Each row has a name. Each question is about the rows just above it. Places in a row count from 1.

j899: -100  53  -62  -103  -8  -9  -62  -9  -62  -9
j863: -100  53  39  -103  0  -9  -70  -35  -36  0
j417: -100  53  39  -103  0  -9  54  83  -36  0
key -> tag
-36 -> j988
-62 -> j139
-10 -> j570
-9 -> j662
83 -> j358
-35 -> j710
Look up the entry of j899 at place 8 in the table:
j662
Whose row is -100  53  39  -103  0  -9  54  83  -36  0?
j417
Whose row is -100  53  -62  -103  -8  -9  -62  -9  -62  -9?
j899
Shift each entry of -9 by +1 times 1:
-8
Shuffled j863 with one entry gone: -100  0  -9  39  -35  -70  0  -103  53, missing
-36
Shuffled j863 with one entry gone: -35  39  -70  0  53  0  -9  -103  -100, missing
-36
Every place of -9 in j899:
6 8 10

j454: 32  21  10  -2  17  28  -36  -18
j417: -81  49  -93  -81  -42  -32  25  -27
j204: -24  14  -50  -49  5  8  -8  -37
j491: 64  -12  19  -99  11  36  -17  27
j899: 42  12  -49  41  -86  80  -67  -86
j937: 21  22  -49  43  -41  36  6  -31
j280: -75  71  -93  -32  -81  -42  63  -16
j863: -31  12  -67  -46  14  -3  -11  -31
j94: 5  33  -48  1  -55  -55  -55  -66
j223: -9  56  34  11  18  -40  5  -4
j259: -54  4  -48  -11  -48  10  -14  39
Table of tags by key:
-93 -> j397
-94 -> j495
10 -> j234
-92 -> j876
26 -> j705
25 -> j251
Look up the entry of j417 at place 3 in the table:
j397
Give the next entry after -93  -81  -42  -32.
25
Places of 41 in row j899:
4
Give the next entry after -54  4.
-48
Whose row is 21  22  -49  43  -41  36  6  -31?
j937
Places of -55 in row j94:
5 6 7

j863: 15  0  -38  -30
j223: 15  0  -30  -30
j937: 15  0  -38  -12
j454: 15  0  -78  -36
j417: 15  0  -38  -52
Which row holds 15  0  -38  -30?
j863
Whose row is 15  0  -38  -52?
j417
tags:
15 -> j330
-36 -> j616
-52 -> j78
-12 -> j201
-30 -> j493
-38 -> j984
The tag of j937, keyed by place 4:
j201
Whose row is 15  0  -38  -12?
j937
Shift each entry of 15  0 by -1 times 1:
14  -1
Whose row is 15  0  -78  -36?
j454

j94: -50  -45  -67  28  79  -55  -10  -46  20  -48  -39  -53  -14  -6
j204: -46  20  -48  -39  -53  -12  -10  -46  20  -48  -39  -45  -14  -6
j491: -50  -45  -67  28  79  -67  -10  -46  20  -48  -39  -53  -14  -6
Shift each entry of 79 by -1 times 1:
78
Whose row is -50  -45  -67  28  79  -67  -10  -46  20  -48  -39  -53  -14  -6?
j491
j94 without one entry, shuffled: -46  20  -55  -48  -14  -6  28  -67  -39  -45  -10  79  -50. Gone:
-53

j204: 30  -7  -44  -47  5  48  48  16  43  -44  -1  60  -55  -49  -49  43
j94: 61  26  15  -10  88  49  46  58  42  -40  31  44  -44  -40  -26  27
j937: -20  34  74  64  -3  -30  -28  23  -14  58  26  -52  64  55  72  -37
j863: -50  67  82  -10  88  -29  -37  85  -46  4  83  -31  -34  -4  1  -38
key -> tag
62 -> j232
60 -> j196
61 -> j580
44 -> j745
-20 -> j898
Join j94 by its entry at place 1:
j580
The next entry after 58  26:
-52
Give the next entry after 82  -10  88.
-29
Which row holds 30  -7  -44  -47  5  48  48  16  43  -44  -1  60  -55  -49  -49  43?
j204
What is the next entry after -1  60?
-55
Which entry of j863 is missing from -50  -34  85  -10  4  82  67  -4  -38  -29  1  88  -37  -46  -31?
83

j259: 9  53  54  1  63  56  -84
j417: 61  9  53  -48  1  63  -72
j863: -62  -14  -51  55  -12  -56  69
The next entry after 9  53  -48  1  63:
-72
Every place of -56 in j863:
6
Give the next entry after 55  -12.
-56
Places of 53 in row j417:
3

j280: -5  -50  -19  92  3  -5
j454: -19  -69  23  54  -15  4
j94: -38  -64  11  42  -13  20
j259: -5  -50  5  92  3  -5
-69  23  54 with -1 step of 1 on every entry:
-70  22  53
j454 without one entry, shuffled: -19  -69  -15  4  54. Gone:
23
Give the next entry after -69  23  54  -15.
4
Shift each entry of -50 by -1 times 1:
-51

j960: 42  -8  -15  37  -12  -9
j491: -48  44  97  -50  4  37
j94: 62  -24  -23  57  -29  -25
j223: 24  13  -28  15  22  15
j937: 84  -21  -107  72  14  -15
j863: 71  -35  -16  68  -45  -37
j454: -27  39  46  -33  21  36
j280: 51  -24  13  49  -45  -29
j417: -4  48  -59  -19  80  54
j899: 33  3  -22  26  5  3
j259: -65  74  51  -74  63  72
j204: -15  48  -23  -27  63  51
key -> tag
46 -> j848
45 -> j209
62 -> j26
-23 -> j554
-22 -> j714
Look up the entry of j94 at place 3 in the table:
j554
-16 with -1 step of 1 on every entry:
-17

j454: -11  61  65  20
j899: 13  65  -54  38
j937: 3  -13  71  -9
j204: -19  -15  -25  -4
j94: 6  -66  -57  -53
j491: 8  71  15  28
j259: 4  19  30  -18
j417: 24  49  -72  68
j960: 9  43  -79  23
j863: 7  -104  3  -8
j223: 7  -30  44  -1
Table of tags by key:
43 -> j65
23 -> j75
-8 -> j220
Join j960 by its entry at place 4:
j75
Shuffled j94 with one entry gone: -57  -66  -53, missing
6

j491: 43  5  18  -17  -2  -40  -33  -48  -77  -43  -17  -18  -8  4  38  47  50  -8  18  42
j204: 40  -8  12  -17  -6  -45  -42  -55  -64  -28  -9  -12  -45  -45  -49  -61  -16  -36  4  35
j259: 34  28  76  32  35  2  18  27  -9  -19  -22  -37  -45  -45  -49  -61  -16  -36  4  -23
j94: 40  -8  12  -17  -6  -45  -42  -55  -64  -28  39  -12  -8  15  50  38  38  -10  18  47
-28 with +1 step of 1 on every entry:
-27
What is the next entry after -55  -64  -28  39  -12  -8  15  50  38?
38
j94 without one entry, shuffled: 47  -42  -55  -12  -17  -28  -45  12  -8  39  18  40  50  38  -6  -64  -8  -10  38. Gone:
15
Move every entry of -16  -36  4 by +1 step of 1.
-15  -35  5

j937: 15  12  -10  9  20  -20  8  10  39  -35  49  38  45  37  46  11
j960: 15  12  -10  9  20  -20  8  9  -13  13  18  -13  5  21  18  19
j204: 4  28  -68  -10  38  -92  80  83  -87  25  26  -80  11  62  33  25
j259: 15  12  -10  9  20  -20  8  10  -87  -35  49  38  11  37  46  50
j937 without one entry, shuffled: 10  -10  -20  45  20  11  -35  49  37  39  12  9  15  38  8. Gone:
46
Every place of 12 in j960:
2

j259: 14  -21  12  18  4  3  -8  -58  14  0  11  -31  -32  -26  5  29  6  34  1  24  38  43  -6  28  -6  -8  33  -32  -75  -55  -49  -8  29  43  -37  8
j454: -27  39  32  -36  12  12  7  77  2  -2  -7  62  18  72  18  -4  -39  -38  -19  -9  -59  -35  51  -54  36  23  14  57  6  59  -10  -4  -28  -49  47  -4
j937: 30  -41  -8  48  20  -64  -27  -95  -13  7  5  -53  -21  -38  9  9  19  28  -9  16  39  46  33  24  -14  -62  71  -54  -86  -82  -65  -27  76  22  5  54
j204: 45  -16  47  9  -1  1  -3  -62  -19  -7  -2  0  -10  10  2  -9  53  43  30  44  -8  46  12  8  -28  -21  31  -9  -65  -73  -60  -7  41  28  -20  38
Table of tags by key:
6 -> j467
-39 -> j24
24 -> j797
5 -> j301
-38 -> j53
Look up the entry of j259 at place 17 in the table:
j467
What is the next entry after -7  -2?
0

j899: 18  -32  -40  -57  1  19  0  -34  9  10
j937: 0  46  -25  16  -18  18  10  -4  -95  27
j491: 26  53  -32  24  19  -13  -37  -29  33  -17
j204: -49  10  24  -31  22  17  8  11  -18  11
j259: 55  -32  -9  -28  -1  4  10  -33  35  26
j960: 4  -69  -23  42  24  -3  -6  -14  22  14
Table of tags by key:
12 -> j228
-33 -> j382
25 -> j727
11 -> j93
26 -> j557
Join j259 by its entry at place 10:
j557
What is the next entry after -57  1  19  0?
-34
Shuffled j259 with one entry gone: 26  10  -33  -28  -9  -1  35  4  55, missing
-32
Move every entry of -23  42  24 by +1 step of 1.
-22  43  25
Whose row is 55  -32  -9  -28  -1  4  10  -33  35  26?
j259
Give the next entry after 26  53  -32  24  19  -13  -37.
-29

j454: -2  45  19  -4  -1  -9  -3  28  1  102  -15  -22  -18  -13  5
j937: -2  45  15  -4  -1  -9  -3  28  1  102  -15  -22  -18  -13  5
j223: 26  -54  3  19  7  -17  9  -28  -12  20  18  -15  15  7  -15
Move every entry of -22 by -1 step of 1.
-23
key -> tag
0 -> j159
25 -> j810
26 -> j88
-13 -> j479
1 -> j765
-12 -> j889
-15 -> j936
The tag of j223, keyed by place 9:
j889

j863: 5  17  9  16  31  8  -6  24  -1  -25  24  8  69  11  -26  18  22
j491: -43  -18  -28  -90  -18  28  15  -29  -12  32  2  26  58  20  -32  -10  28
j899: 19  29  -75  -5  -39  53  16  36  35  0  39  -31  -37  -9  -21  24  -10
j94: 20  30  20  -9  30  -29  17  -32  -5  -71  25  10  -10  14  -45  -14  4
j280: -3  -3  45  -7  22  -25  -8  4  10  33  64  -11  77  73  -39  5  22
j937: -9  -15  -23  -12  17  -15  -27  -13  -12  -17  15  -13  88  -1  -41  -18  18
j223: -2  25  -44  35  -12  -9  -3  61  5  -74  15  -4  -1  24  19  6  12
tags:
-43 -> j243
20 -> j166
19 -> j699
5 -> j30
-2 -> j426
-3 -> j295
28 -> j161
Look up the entry of j491 at place 1 in the table:
j243
Where do -9  -15  -23  -12  17  -15  -27  -13  -12  -17  15  -13  88  -1  -41  -18  18 appear?
j937

j937: 34  -3  14  33  6  -9  21
j960: -2  13  -2  6  3  33  -47
j204: 34  -3  14  -2  6  14  -2
Places of 14 in row j204:
3 6
The next entry after -3  14  33  6:
-9
Every place of 34 in j204:
1
Which entry of j937 is missing from -9  -3  21  14  33  6?
34
Which entry of j960 is missing from 3  -2  13  -2  6  -47?
33

j491: -3  8  -2  -7  4
j899: -25  -2  -25  -2  -2
j204: -7  -1  35  1  -8
j94: -71  36  -71  36  36
j960: -1  0  1  2  -1
Give the next entry after 8  -2  -7.
4
Places of -2 in row j899:
2 4 5
j204 without one entry, shuffled: -7  -1  1  35. Gone:
-8
At which places does j94 hold 36?
2 4 5

j417: 17  31  26  2  11  17  -42  14  -29  31
j454: 14  -31  3  32  30  37  -38  -13  -12  25
j204: 18  -89  16  5  -11  52  -61  -14  -23  4
j94: 19  -3  -24  -12  18  19  -6  -10  -7  26
j280: 13  -17  -9  -38  -13  3  -32  -5  -19  14
j223: 3  -47  -30  -1  -7  50  -65  7  -13  -40
j417 without one entry, shuffled: 17  -42  17  31  14  2  26  -29  31. Gone:
11
Places of 17 in row j417:
1 6
key -> tag
-30 -> j192
3 -> j966
-32 -> j979
31 -> j749
32 -> j607
-31 -> j954
2 -> j42
The tag of j454, keyed by place 2:
j954
Whose row is 18  -89  16  5  -11  52  -61  -14  -23  4?
j204
Which entry of j94 is missing from -24  -7  19  -3  -10  19  -12  26  -6?
18
Which entry of j280 is missing from -5  -38  -13  3  -19  -17  -9  14  -32?
13
What is the next entry after -38  -13  3  -32  -5?
-19

